(in the rows, 128 means zero)
Here are made-up objects, facts about them, and rows of numbers that follow some of those facts. Name the object behind each unnamed row.

Facts:
[fofel, skefo, flepli, dregen, sevar, skolol, figas] δ loro
[balosa, stabrus, klevum, skisar, lebil, dufo] δ segan
[skidre, befe, loklos] δ gubrimus
[grebrum, grufu, trigom, gesuklon] δ befe
[brori, skunitral, rodefus, sogrun, geni] δ dolagrek
[zulik, katrusil] δ dazen
[zogum, klustes, rodastim, flesur, bretrok, bemus] δ plepa
[trevas, stufo, brikas, zulam, vozomek, floskadrus] δ gribri
[virul, noda, katrem, stiflem] δ rudri
[diskel, grezeran] δ flitrum
[flomuto, skedu, bagral, trobul, begu] δ rista
[tuklodos, brebras, pluskipa, saflan, drebrudok] δ vudur
[trive, destim, stibrezan] δ figas
[gemume, segan, muvis, nubuk, stubris, plepa, tridrer] δ tugum
[drepu, solor, brorer, klisan, sufle] δ noguru
[poflil, moples, flubunis, stekos, floplepel, rista] δ supun
[nolus, plonil, klebu, gribri, flatran] δ brodrol
[zonol, nusta, tunor] δ moples
[sadren, famu, fetrin] δ stibrezan
[bradil, babuk, stustas, direk] δ brogik
[legas] δ skolol
[nopir, brotru] δ stubris
[stufe, dadaplen, nivenus] δ vizul
[tegor, stikoflel, plabugos, dragades] δ flisulu
[trugrem, ploge, skodrak, troklin, flitrum] δ brufus
[floruk, nopen] δ tegor
[klige, klaska, grepler, fugrik] δ skunitral
[gruvi, rudri, dazen, sutro] δ mograr
[nogul, bruvum] δ drebrudok
[bramis, muskir, neku, zeplu, fovem] δ klisan
[datri, gokul] δ plabugos
[dabar] δ brebras
[pibrepi] δ garus
[plevu] δ repla
[bozuvom, klelok] δ tuklodos
[kluri] δ gemume
η rudri <- zulik
η trigom <- zulik, sogrun
η segan <- zulik, grepler
η neku <- virul
η troklin <- virul
η flisulu <- virul, repla, brikas
η legas <- virul
η nogul <- virul, direk, sogrun
η floskadrus <- diskel, brikas, floplepel
η dragades <- diskel
η babuk <- diskel
η gribri <- diskel
η tugum <- brodrol
η trugrem <- brodrol
η fugrik <- brodrol, figas
η klevum <- brodrol, moples
η flesur <- stufo
η bramis <- drepu
η nolus <- drepu, trobul
η poflil <- klustes
η flatran <- klustes, moples
η bretrok <- klustes, direk, figas
η brotru <- klustes, klebu
η grezeran <- klustes
η tegor <- skunitral, loro
η mograr <- skunitral
η ploge <- repla
η zogum <- repla, gruvi
η rodefus <- repla
η skolol <- repla
η dabar <- klebu, direk, klelok
η sufle <- klebu, grepler
η nopir <- klebu
η skidre <- klebu, vizul
η dazen <- brikas
η rodastim <- grepler, brorer
η nubuk <- grepler, brorer
η lebil <- grepler
η stustas <- grepler, trobul, moples
η begu <- grepler, direk, klelok
η geni <- trobul
η katrem <- trobul
η stekos <- trobul, moples
η flomuto <- trobul, vizul
η muvis <- trobul
η stufe <- moples, supun
η befe <- moples, vozomek
η noda <- moples
η plevu <- vozomek, bemus, gokul
η bradil <- vozomek
η gemume <- bemus
η brori <- bemus
η tunor <- bemus
η grufu <- nivenus, figas
η plepa <- nivenus
η skodrak <- flubunis, supun, drebrudok
η zonol <- flubunis
η nusta <- destim
η floruk <- destim
η vudur <- gokul
η zeplu <- gokul
η fovem <- direk
η katrusil <- sogrun, figas
η brufus <- sogrun
η solor <- floplepel
η pibrepi <- supun
η rista <- drebrudok
η stabrus <- vizul
η brogik <- vizul
η dregen <- klelok
η garus <- klelok
η tuklodos <- figas
η sadren <- figas
Θ 311 <- fofel, brori, trevas, virul, mograr, tuklodos, gemume, noda, drepu, klustes, skunitral, klevum, brufus, segan, flepli, plonil, trugrem, klebu, gribri, tunor, klige, trigom, gruvi, klaska, brotru, babuk, skodrak, rudri, datri, stustas, flatran, moples, bretrok, gesuklon, begu, dazen, nubuk, flubunis, destim, stubris, brorer, plevu, sogrun, plepa, floskadrus, dufo, floplepel, drebrudok, bozuvom, noguru, rista
Θ 431 <- balosa, gubrimus, brodrol, trive, stufo, grufu, bradil, skedu, skisar, floruk, brikas, katrem, muskir, flesur, trobul, fugrik, dregen, troklin, vozomek, flitrum, klisan, stibrezan, sufle
Θ 108 <- skidre, grebrum, zulik, diskel, stabrus, zonol, sadren, famu, rodastim, nopir, stufe, garus, bagral, vudur, lebil, neku, loklos, brebras, dabar, plabugos, rodefus, dragades, sevar, saflan, nivenus, pibrepi, bruvum, geni, tridrer, supun, kluri, dolagrek, klelok
Θ 282 <- skefo, flisulu, brogik, nolus, nusta, solor, repla, pluskipa, bemus, dadaplen, tugum, gokul, grezeran, zeplu, skolol, sutro
Θ 241 <- zogum, befe, ploge, nogul, muvis, stekos, direk, nopen, vizul, figas
Θ 483 <- flomuto, poflil, legas, tegor, katrusil, bramis, stikoflel, grepler, zulam, loro, stiflem, fetrin, fovem

Some objects and their rows:
rodastim: [158 116  81  95 107 171 190  83 131 151 127 161 177  91 155 160 137 128
 180 110 115 152 161 172 104 141]
famu: [183 104  99 107 124 114 202 108 126 152 122 135 179  77 120 143 142  95
 176 145  99 128 127 143  97  94]
dolagrek: [166 104 103  79 138 151 201  98 137 149 143 128 159 107 140 162 121 117
 171 131 107 147 126 145  93 112]
grezeran: [153 117  94  81 124 134 201 104 139 139 140 144 164 111 120 164 137 135
 149 127 104 159 131 155  83 105]
solor: [156 113  89  81 148 137 209 107 136 138 135 147 180 114 125 175 133 137
 147 134 113 160 117 155  75 106]
gribri: [169 131 105  93 159 134 194 108 139 127 146 137 150 128 132 181 118 106
 165 158  98 158 155 153  75 111]
destim: [154 111  91 133 120 141 145 105 142 112 101 137 194  63 152 161 152  97
 123 146  98 143 116 163 112  78]
tunor: [160  91  80 104 137 139 235 112 133 116 144 120 135 128 128 149 109 128
 155 139  94 154 144 134 101  86]
trigom: [158 108 101  80 133 148 193  96 145 133 140 148 170 110 141 163 144 119
 154 120  96 155 136 152  90 119]
klige: [160 105  98  78 144 142 200  99 131 135 145 137 157 114 135 168 136 125
 154 133 100 154 132 151  89 102]
segan: [155  98  73 101 120 146 198  97 103 134 168 152 135 121 160 158 117 133
 176 149 106 144 151 161  98  91]
plepa: [156 104  73  97 130 156 203  94 109 139 153 149 156 107 149 163 134 133
 169 140 110 150 152 166  98 106]
gubrimus: [154 127  96  68 137 143 203  95 146 141 118 150 188  92 125 163 161 132
 143 102 108 163 137 159  83 126]
brikas: [139 144  76 137 200 155 144 126 165  92  94 160 217 106 158 209 103 103
 122 177 117 159 116 160  70 121]
klisan: [150 118  99  60 141 142 199  94 140 142 132 148 179  98 134 167 154 134
 139 104 112 160 122 156  76 118]
floruk: [151 118  88  76 139 135 203 103 131 133 140 138 158 108 130 163 133 130
 149 128 108 154 129 150  80 101]
skedu: [150 112  75  92 132 139 238 106 151 116 108 142 173 107 115 148 133 133
 137 103 103 167 147 133  97 122]
fetrin: [182 117  92  97 117 117 198 108 140 146 105 158 202  59  99 156 180 109
 147 129 101 139 139 144  88 109]

Which object is each row?
No name comes twice in this set of rows, the named rows included.
[184 114 100 101 118 125 199  98 143 156  97 150 208  58 118 145 164  92
 165 117  99 140 134 153 102 123]  sadren
[128 124  60 132 114 170 153  98 121 108 117 128 162  85 165 178 131 144
 128 154 126 159 134 200 108  70]  bemus
[137 115 107 106 126 169 159 104 129 103 121  91 184 115 151 149 109 115
 122 173 141 177 118 110 192  62]  supun
[173 126  92 107 200 143 201 121 139 119 139 150 175 133 134 196 105 100
 166 181 105 154 143 146  61 122]  floskadrus
[157  97  89  91 139 142 231 109 128 114 143 120 154 132 120 145 119 126
 147 143 104 166 142 117 126  87]  rista

The same objects again, as new rows of numbers:
Some rows with their names:
babuk: [127 121 103 115 126 160  80 140  91 138 148 107 145 134 153 151 114 132
 142 118 135 130 111 121 111 137 146 139 125 153 159  96 122 114 117 130
 132 132 145 104 130 165 154 122 159 140]
noda: [111 135 110 124 178  98 138 137 159 136 160 134 140 143 124 130 144 118
 117 110 119 132 134 142 153 121 114  85 108  99 154 124 127 141  95 156
  93 126 124 116 122 101 126 134 112 136]
flatran: [119 142  99 139 183 119 163 144 167 145 179 128 133 122 133 119 159 113
 150 119 106 142 116 120 151 151 101 117 152  85 127 139 180 105 102 147
  98 138 137 116 123 103 124 123 126 133]
brodrol: [165  96 174 190 122  98 167 166 146 128  62 141 114 113 121 109 142 117
 117 127 118 141 145  99 126 120  90 139 165 120 122 128 204 108 148 144
 117 155 100 122 142 131 100 168  89 151]
gribri: [157 138 104 170 108 156  97 173 134 148 129  94 147 107 130 112 150 158
 155 118 119 130  99  77 108 156 103 208 193 129 133 100 185  67 110 117
 169 157 155 102  93 165 139 116 166 147]
zulam: [137 111 106 140 177 143 102 113 121 103 126 112 119  85 162  96 155 129
 118 126 132 135 145 111 121 149 147 190 164 120  69 159 205  80 146 119
 148 151 153 118  83 104  99 121 172 112]
rodefus: [131 114 117 126 126 153  89 142  85 154 150 115 136 135 146 169 106 121
 136 113 108 126 105 108 122 134 144 142 132 145 170 106 113 113 120 134
 137 133 143 107 133 178 162 135 161 142]
grezeran: [107 152 114  98 138  95 134 140 125 121 175 130 110 125 103 132 144 101
 126 113 131 133 132 125 153 148 131 118 123  97 132 147 134 108 136 146
  91 132 117 133 110 112 132 112 120 115]
flepli: [115 129 130  94 121 172 119 140 109 146 108 117 125 132 140 104 113 152
 129 121 120 129 136 167 142 127 151 137  97 129  74 108 129 135 122 115
 147 100 145 104 142 133 125 128 146 110]
skisar: [145 106 131 179 107 161 122  60 144  76 124 156 121 116 173 140 106 154
 140 160 122 128 117 145 112 125 152 124 129 133 117 146  89 153 139  90
 128 127 141 137 161 130 150 126 131 113]
stubris: [148 148 131 166  70 129 125 119 152  83 100 147 136 116 122 115 132 186
 131 166 157 117 128 123 102 130 133 138 136 127 122 113 113 148 117  91
 167 135 144 133 129 132 141 111 122 132]
geni: [105 142 104 129 164 112 140 129 173 145 157 145 124 138 130 138 136 113
 131 118 100 126 122 133 161 125 116  96 115 103 132 152 118 150 126 143
 117 115 121 138 140 103 121 131 113 121]
trobul: [122  91 161 142 157 108 190 106 119 146  70 140 122 133 122 121 108  81
 131 146 157 148 141 181  84 116  78  83 108 183  99 168 152 154 179 142
  97 135  64 166 161 103  53 181  94 151]
gemume: [152 165 116 181 114 101 134  98 159  83 128 119 181 131 112  94 139 204
 118 158 119 138 117 128 124 124 128 105 128 107 131 108 115 131  65 108
 133 153 137  89 121 135 137 136  95 173]
solor: [128 122 105 100 127 134  63 134  64 123 145 117 144 114 139 160 120 117
 116 108 131 126 123 106 115 144 166 148 110 134 148 117 104  93 124 118
 120 125 131  99  94 163 167 114 155 129]
flubunis: [114 130 126 129 162 125 138 112 119 148  90 128 147 128 131 100 115 131
 118 137 149 153 138 183  91 128 103 100 110 164 106 135 143 148 133 123
 140 129 104 120 143 116  81 167 113 159]
drepu: [119 116 134 126 152 102 127 137 130 127  96 159 116 127 148 122 153 114
  89 102 144 122 162 158 131 119 131  86 124 123 125 129 137 169 152 140
 131 120 117 125 138  97 111 159 118 119]
zogum: [143 119 133 138 103 154 121  62 108  92 189  98 137 132 169 158 120 136
 142 176 135 137  97 102 123 136 174 153 149 168 177 130  93 121  98 104
 126 154 171 106 139 160 179 117 149 144]

Name these rows:
No name comes twice in this set of rows, the named rows included.
[137 137 165  92  91 132 115 131 107 105  64 109 107 123  94  86 120 158
  89 147 161 109 161 120 133 104 162 177 109 123  60 118 131 103 128 102
 160 119 136 130  87 124  98 104 125 111]  loro
[130 100 122 125 149 143  81 122 118 132  96 138 125 134 160 163 104 122
 112  87  95 101 151 130 136  99 147 120 112 137 145 131  88 144 144 131
 137 103 117 139 121 127 133 135 139 109]  muskir
[ 93 145  86  76 133 137 172 126 134 168 185 118 131 139  98 148 127  79
 186 140 150 153  89 139 103 162  82 102 121 156 156 157 131 130 123 140
  88 121 118 186 122 126 105  98 140 137]  begu
[144 163 132 147  83  87 154 102 151  70 149 133 137 114  88 114 139 138
 127 161 137 136 123  97 131 153 135 116 123  90 137 141 128 110 107 118
 106 150 109 125 113 127 152 102  98 137]  tugum
[119 114 116 101 140 125 149 136 158 148 162 148 104 137 132 164 137  86
 161 100  97 118 119 108 165 112 115 108 125  99 160 139 112 148 133 145
  85 100 111 172 133 110 145  97 116  92]  sufle
[156 111 168 132  59 110 103 167  51 111  63 122 127 113 103 123 124 116
  91 131 164 133 137  94  80 143 131 159 141 153 147 101 160  89 151 126
 139 154 107  88 117 173 136 157 119 155]  repla
[122  87 157 139 134 117 165 174 129 134  94 160  77 113 151 125 166  87
 124 120 158 137 153 136 120 152 100 126 177 123 116 135 206 136 196 160
 129 142 120 127 171  98 105 164 123 109]  klebu
[132  92 133 118 120 157 114 138  57 142 105 109 144 131 142 133 109 110
 130 132 162 146 121 151  60 145 112 135 127 196 137 111 141 124 143 123
 139 138 117 109 144 175 110 168 147 157]  floplepel
[ 98 145  97  71 169 120 162  90 138 133 175 113 124 132  85 110 132  86
 144 150 160 155 125 134 114 137 100  98 100 156 115 185 133 108 125 117
  85 122 103 190  75 100  69  90 134 136]  flomuto
[159  91 151 219 215 111 157 128 148 145  89 126 139 108 168 100 139 123
 109 115  74 154 153 148 122 120 103 138 176 119 102 153 207  94 123 145
 116 168 118  73 140 107  94 197 107 162]  vozomek
[139 113 183 125 107  89 163 138 151 128  64 138  94 135 103 104 150 109
  94 153 159 110 145 103 149  97 109 125 154 148 131 139 150 158 160 136
 160 139 114 152 131  99  97 150  82 131]  vizul
[137 126 111 157 185 119 137  96 152 135 138 118 160 142 141 120 112 142
 127 110  72 142 128 138 141  98 129 102 109 113 133 139 117 116  78 138
  89 138 116 117 124 122 126 140 107 152]  bradil
[144 149 123 140  57 107 173 116 172  86 165 149 111 125  96 133 151 144
 159 165 163 134 101 105 130 150 114 110 150  94 160 124 129 148 109 114
 115 152 148 158 145 123 153  74 110 124]  segan

The same objects again, as new rows of numbers:
Some rows with their names:
skidre: [124 129 138  88 158 129 148  92 134 177 137 160 114 112 132 144 137 104
 134 135 110 116 124 132 157  97 119 119 126 127 120 132 145 135 136 135
  92 115 111 158 135]
floplepel: [162 132 133 154  99 120 142 185 128 107  96 119 178 144 146 128 136 153
 135  94 118 102 151 134 109 174 128 144 131 111 124 134  90 129 115 123
 134 118 156 169 138]
rudri: [136 120 104 103 135 137 137 102 117 144 105 144 176 112 116 116 132 128
 126 152 122  74 110 124 125 120 132 138 108 130 121 124 148 114 131 119
 139 110 133 122 135]
stufo: [138 132 149 151 120 123 129 111 152  75 142 107 106 141 126 133 102 145
 142 114 124 163 149 122 113 156 127  86 155 121 144 116 109 147  99 115
 168 134 141 113 117]
klebu: [178 137 151 100 132 101 139 112 110 111 135 136 129 114 102 138 110 134
 151 143 126  55 132 121  68 120 113 116 169 132 121 134 123 146  93 110
 145 129 198 202 132]
tunor: [ 95 124 130 156  94 141 118 179 113  99 130 137 119 127 125 120 141 131
 147 132 161 180 133 142 165 112 135 127 112 129 118 140 126  91 168 139
 156 139 117 119 111]
brebras: [151 117 110 120 115 125 124 140 139 127 133 117 100 131 143 118 131 128
 114 131 121 144 125 141 135 153 130 123 118 124 126 125 130 129 120 120
 128 135 124 108 116]
katrem: [116 133 144  94 139 134 152  85 118 129 154 153  78 120  91 153 147 122
 124 140 117 175 116 135 163 109 128 102 135 120 125 137 155 135 101 138
 115 126 102 160 127]
dabar: [115 123 124  97 167 134 152  94 137 194 111 154 159 103 128 132 135 105
 133 143 114  83 119 126 150  89 112 133 118 138 130 119 149 120 139 130
  96 107 104 153 147]
sutro: [142 131 124 141 128 131 118 152 117 118 122 126 153 138 131 130 131 131
 122 111 132 143 128 130 136 139 131 118 129 116 131 135 120 155 113 127
 116 133 115 120 122]
zogum: [ 97 142 122 159 135 147 117 118 157 153 118 119 182 150 167 129 140 134
 106 105 105 114 142 109 125 134 136 142 110 124 139 117  99  98 135 124
  93 109  86 114 144]
rodastim: [ 94 142 130  97 153 125 127  80 143 186 144 151 130 119 150 135 148  95
 112 141 119 131 122 115 134  86 119 125 128 129 131 137 132 106 152 130
  66 118 118 158 138]
nivenus: [140 128 131 170 128 112 108 159 139 130 117 108 149 112 106 118  98 133
 127 128 141  71 133 131  80 136 112 147 156 161 125 110 136 147 145 121
 135 144 161 115 126]
flatran: [110 126 133 108 139 135 128  93 109 130 130 148 123 101 116 131 113 107
 153 157 144 101 124 120 143  70 127 106 129 137 127 136 147 118 159 130
 161 118 131 130 122]
noda: [116 128 126 109 119 133 127 115  96 113 136 143 122 113  92 133 129 106
 140 146 145 136 115 130 149  88 132 118 127 128 114 141 159 132 150 132
 129 139 115 126 121]
trugrem: [108 125 118 141 125 134 123 125 118 120 115 138 145 110 105 124 113 118
 137 150 149 107 125 126 128  98 133 135 121 142 124 129 145 123 164 129
 140 136 121 102 124]
skefo: [143 132 143 140 119 125 107 141 105 137 122 111 131 147 135 127 117 133
 129 102 136 146 122 125 145 141 133 129 118 126 135 133 113 149 114 140
 139 137 125 124 128]
stiflem: [134 123 118 144 117 129 133 156 134 118 136 117 125 133 120 131 131 125
 125 109 122 149 138 131 130 149 129 118 139 130 128 129 131 146 128 132
 111 130 109 105 127]

Name these rows:
No name comes twice in this set of rows, the named rows included.
[128 126 132  68 153 128 150  87 109 141 130 143 100 132 135 132 153 122
 128 162 118 152 105 138 148 117 127 115 123 109 124 138 144 128 109 129
 126 120 129 159 130]  brogik
[157 122 112 105 104 119 104 146 107  88 139 116  84 135 114 118 137 144
 131 134 142 151 126 142  95 155 135 127 132 120 115 139 128 138 104 114
 172 151 165 116 101]  drebrudok
[ 90 127 123 145 167 144 152  92 154 177 100 138 201 100 121 127 116 126
 128 133 106  30 119 118 135 105 121 144 111 140 135 103 136 112 140 127
 113 103  91 125 147]  nogul
[139 130 138 148 100 119 114 178 114  94 136 129 103 137 116 130 132 142
 144 118 152 154 144 137 112 138 130 134 144 123 116 136 114 126 129 127
 146 153 163 163 112]  flubunis
[139 121  95 126 139 145 141 134 131 151  81 124 185 139 162 118 137 144
 124 119 101  84 122 130 131 152 142 136  94 106 130 113 111 115 121 122
 141  98 111 109 139]  dazen
[109 129 127 155 166 139 163 123 153 144  95 119 183 130 126 126 115 147
 121 123 107  93 133 115 130 140 123 130 126 134 147 111 119 120 117 130
 122 107  99 122 148]  troklin
[137 127 122 104 127 126 140 119 127 131 149 152 100 121 112 151 148 112
 117 118 115 163 130 137 161 117 125 110 138 120 118 144 147 143 119 139
  83 127  94 138 131]  bramis
[123 116 100 111 120 135 131 119 135 133 126 123  96 133 144 117 136 129
 120 124 118 169 122 136 152 145 140 113 103 122 134 121 125 121 128 135
 124 115  90  83 122]  tegor
[161 135 141 158 131 122 150 129 163  92 111  98 165 139 145 132  92 164
 139 102 104 101 148 115  93 177 121 105 160 120 150 102  97 156  85 107
 160 112 152 133 138]  brikas
[111 128 133  80 138 133 143  87 102 150 139 165 108 107 116 141 143 104
 139 141 135 131 117 123 162  77 132 116 114 123 118 150 153 120 143 135
 109 117 123 164 127]  stustas

